Below are the code and all the weights of a small trained network. Each question names an input and a target symbol and asks about switching units off, where a switched-off unit gives its printed mean instead of its output.

import numpy as np


def w(rows, s, z=0):
    codes = np.array(rows[::2]) - 128.0
    scale = np.full(codes.shape[1], s)
    scale[-1] = z or s
    return codes * scale


def f(y):
    return y / 2 * (1 + np.tanh(0.7978845608 * (y + 0.044715 * y**3)))


def softmax(a):
    e = np.exp(a - a.max(-1, keepdims=True))
    return e / e.sum(-1, keepdims=True)


def log_softmax(a):
    a = a - a.max(-1, keepdims=True)
    return a - np.log(np.exp(a).sum(-1, keepdims=True))


def net(x, mask):
    ids = ['αβεζθλστφψω'.index(c) for c in x.split()]
    T = len(ids)
    res = E[ids] + P[:T]
    u = 0
    for l in range(3):
        r = res
        for j in range(2):
            rows = slice(2 * j, 2 * j + 2)
            q, k, v = (r @ M[l][rows].T for M in (Q, K, V))
            z = softmax(np.where(np.tri(T) > 0, q @ k.T / 2**0.5, -1e9)) @ v
            o = O[l][rows]
            res = res + np.where(mask[u + j], z, o[:, -1]) @ o[:, :-1]
        u += 2
        y = f(res @ A[l][:, :-1].T + A[l][:, -1])
        res = res + np.where(mask[u : u + 8], y, B[l][:, -1]) @ B[l][:, :-1]
        u += 8
    return log_softmax(res[-1] @ U[:, :-1].T + U[:, -1])


Q, K, V, O, A, B = {}, {}, {}, {}, {}, {}
E = w([
[110,254,177],'α',
[115,170,73],'β',
[135,94,95],'ε',
[133,25,37],'ζ',
[44,41,140],'θ',
[45,141,160],'λ',
[224,111,136],'σ',
[233,114,88],'τ',
[134,158,168],'φ',
[153,170,160],'ψ',
[97,117,10],'ω',
],0.013)
P = w([
[78,131,196],'0',
[62,123,254],'1',
[74,133,222],'2',
[75,133,204],'3',
[81,140,190],'4',
[90,144,170],'5',
[88,151,152],'6',
[89,158,134],'7',
[96,171,122],'8',
[92,175,89],'9',
[89,181,58],'10',
[79,184,130],'11',
[90,190,96],'12',
],0.0038)
Q[0] = w([
[127,245,28],'0.h0',
[160,249,173],'0.h0',
[64,107,186],'0.h1',
[86,103,141],'0.h1',
],0.017)
K[0] = w([
[155,244,41],'0.h0',
[168,254,207],'0.h0',
[43,158,180],'0.h1',
[69,145,128],'0.h1',
],0.015)
V[0] = w([
[114,136,122],'0.h0',
[62,113,134],'0.h0',
[174,62,253],'0.h1',
[119,39,150],'0.h1',
],0.0058)
O[0] = w([
[114,117,94,111],'0.h0',
[65,100,3,41],'0.h0',
[80,187,64,234],'0.h1',
[137,156,192,253],'0.h1',
],0.0039,0.00051)
A[0] = w([
[122,191,133,18],'0.n0',
[90,192,84,127],'0.n1',
[88,126,202,47],'0.n2',
[122,141,126,172],'0.n3',
[132,126,145,3],'0.n4',
[142,147,139,50],'0.n5',
[130,124,128,107],'0.n6',
[10,149,179,146],'0.n7',
],0.011,0.0039)
B[0] = w([
[234,133,96,84],'0.n0',
[90,121,189,155],'0.n1',
[92,174,2,111],'0.n2',
[127,132,138,165],'0.n3',
[155,68,102,61],'0.n4',
[150,112,145,84],'0.n5',
[129,124,123,114],'0.n6',
[231,100,146,254],'0.n7',
],0.012,0.0023)
Q[1] = w([
[192,127,140],'1.h0',
[116,242,174],'1.h0',
[6,108,105],'1.h1',
[184,110,35],'1.h1',
],0.016)
K[1] = w([
[148,176,22],'1.h0',
[81,162,184],'1.h0',
[87,96,251],'1.h1',
[102,127,81],'1.h1',
],0.021)
V[1] = w([
[130,127,124],'1.h0',
[229,102,2],'1.h0',
[176,147,116],'1.h1',
[227,166,131],'1.h1',
],0.0098)
O[1] = w([
[129,129,128,131],'1.h0',
[140,58,254,252],'1.h0',
[165,106,78,162],'1.h1',
[228,99,12,190],'1.h1',
],0.0075,0.0037)
A[1] = w([
[105,121,189,116],'1.n0',
[116,215,107,152],'1.n1',
[116,116,143,68],'1.n2',
[191,178,96,115],'1.n3',
[85,103,144,148],'1.n4',
[10,63,55,7],'1.n5',
[140,146,128,50],'1.n6',
[124,207,103,2],'1.n7',
],0.012,0.0054)
B[1] = w([
[168,154,76,144],'1.n0',
[49,73,184,136],'1.n1',
[176,128,124,89],'1.n2',
[56,112,211,250],'1.n3',
[178,114,59,159],'1.n4',
[222,207,140,205],'1.n5',
[158,125,181,82],'1.n6',
[248,38,235,98],'1.n7',
],0.016,0.0027)
Q[2] = w([
[159,50,140],'2.h0',
[155,179,187],'2.h0',
[195,161,156],'2.h1',
[106,193,253],'2.h1',
],0.014)
K[2] = w([
[100,38,121],'2.h0',
[146,148,147],'2.h0',
[119,64,115],'2.h1',
[1,75,100],'2.h1',
],0.02)
V[2] = w([
[116,75,98],'2.h0',
[126,196,202],'2.h0',
[184,221,255],'2.h1',
[168,85,129],'2.h1',
],0.0064)
O[2] = w([
[156,80,106,120],'2.h0',
[115,222,195,162],'2.h0',
[118,254,188,248],'2.h1',
[157,144,86,185],'2.h1',
],0.0057,0.0013)
A[2] = w([
[88,168,104,162],'2.n0',
[150,177,60,209],'2.n1',
[93,186,106,175],'2.n2',
[100,78,79,174],'2.n3',
[88,70,123,114],'2.n4',
[157,155,1,23],'2.n5',
[47,44,85,255],'2.n6',
[240,154,151,143],'2.n7',
],0.012,0.0072)
B[2] = w([
[94,86,119,139],'2.n0',
[76,232,81,220],'2.n1',
[88,83,148,154],'2.n2',
[165,255,193,156],'2.n3',
[126,139,166,136],'2.n4',
[104,62,156,184],'2.n5',
[143,73,39,207],'2.n6',
[180,116,183,254],'2.n7',
],0.029,0.0066)
U = w([
[97,124,201,3],'α',
[140,59,33,184],'β',
[128,174,12,119],'ε',
[178,254,134,122],'ζ',
[247,140,26,7],'θ',
[165,114,95,202],'λ',
[110,80,128,218],'σ',
[254,46,172,168],'τ',
[100,98,114,121],'φ',
[89,81,136,151],'ψ',
[58,177,94,130],'ω',
],0.0062,0.0052)

Each question gives the input, a string of symbols that net reads in full, and the target symbol t.
The units are the heads (2 rows each of Q, K, V and O) and the neurons (one row each of A and B). Each row of codes is followed by its name. A weight is (code - 128) times the scale printed after its matrix; where a second scale follows, it is the last column's (O, A, B and U).
mask holds one flag per unit, layer by layer, with each layer's heads first. A switched-off unit (its flag False) gives its mean, the last column of its rows in O or B, instead of its output. The means were averaged over made-up inputs and are rounded, as every weight is.
A unit's drop is (log p(t) with every unit on - log p(t) with that unit switched off) / (log p(t) with every unit on - log p(t) with every unit switched off).
The circuit of an input: a set's keep is (log p(t) with only the set's units on - log p(t) with every unit switched off) / (log p(t) with every unit on - log p(t) with every unit switched off). Starting from the 12 units with the biggest drops (on a tie, the unit counted first), units are removed one at a time, each time the one whose removal leaves the highest keep (on an exact tie, the one counted first), for as long as the keep stays at least 0.8.
units of the circuit, in order: the units of the circuit, biggest drop first
top k neurons: the k neurons with the biggest drops, biggest first
k most important neurons of layer l: the k neurons of layer l with the biggest drops, biggest first
input τ λ ζ β λ λ ψ, target β: units of the circuit, in order	2.n6, 1.h0, 1.n1
input θ τ τ τ ψ ζ ζ σ τ λ τ ζ ε, target ε: top 2 neurons	0.n7, 2.n6
input ω ζ ζ ζ τ ζ ζ τ ζ λ λ, target ζ: units of the circuit, in order	1.n0, 2.n6, 1.h1, 2.n5
input ζ λ φ λ σ ζ λ α, target α: units of the circuit, in order	1.n1, 1.n3, 1.h0, 1.n7
input λ β τ ζ τ ζ τ ζ σ ζ ζ τ λ, target ζ: units of the circuit, in order	0.n7, 2.n6, 2.n5
input τ θ ζ τ λ τ ζ β ψ, target β: units of the circuit, in order	2.n6, 1.n1, 1.h0
input τ β ζ ω ζ ζ τ ζ τ τ λ, target τ: units of the circuit, in order	2.n1
input τ α ε τ λ α ζ ζ σ, target ζ: top 2 neurons	0.n1, 1.n3
input τ τ ζ ζ φ τ τ φ τ τ τ, target τ: units of the circuit, in order	1.h0, 2.n1
input λ λ ψ ζ φ τ ω τ τ τ τ ψ σ, target τ: top 2 neurons	2.n1, 0.n1
input β σ τ τ τ ψ φ τ ζ τ ζ τ β, target β: top 3 neurons	2.n6, 1.n1, 1.n5
input λ θ ζ σ τ α ζ α ζ ζ θ, target θ: 2 most important neurons of layer 0	0.n7, 0.n0
input τ σ τ λ ω τ τ ζ λ β, target β: 3 most important neurons of layer 2	2.n6, 2.n1, 2.n7
input τ τ τ τ σ ψ τ τ β τ α ζ, target ζ: top 3 neurons	2.n1, 1.n5, 0.n7
input σ λ ψ τ β λ σ τ σ ζ ζ ζ τ, target ζ: top 4 neurons	0.n7, 1.n3, 1.n0, 2.n6
input θ σ θ λ ω, target ω: top 3 neurons	2.n1, 1.n5, 2.n5
input σ τ ζ β ζ ω σ λ ω ω, target ω: top 4 neurons	2.n1, 1.n5, 2.n5, 2.n2
input β φ ζ τ φ, target β: top neuron	1.n5
input β σ τ, target β: 2 most important neurons of layer 1	1.n3, 1.n5
input ζ θ ζ τ σ, target ζ: top 2 neurons	0.n7, 1.n3
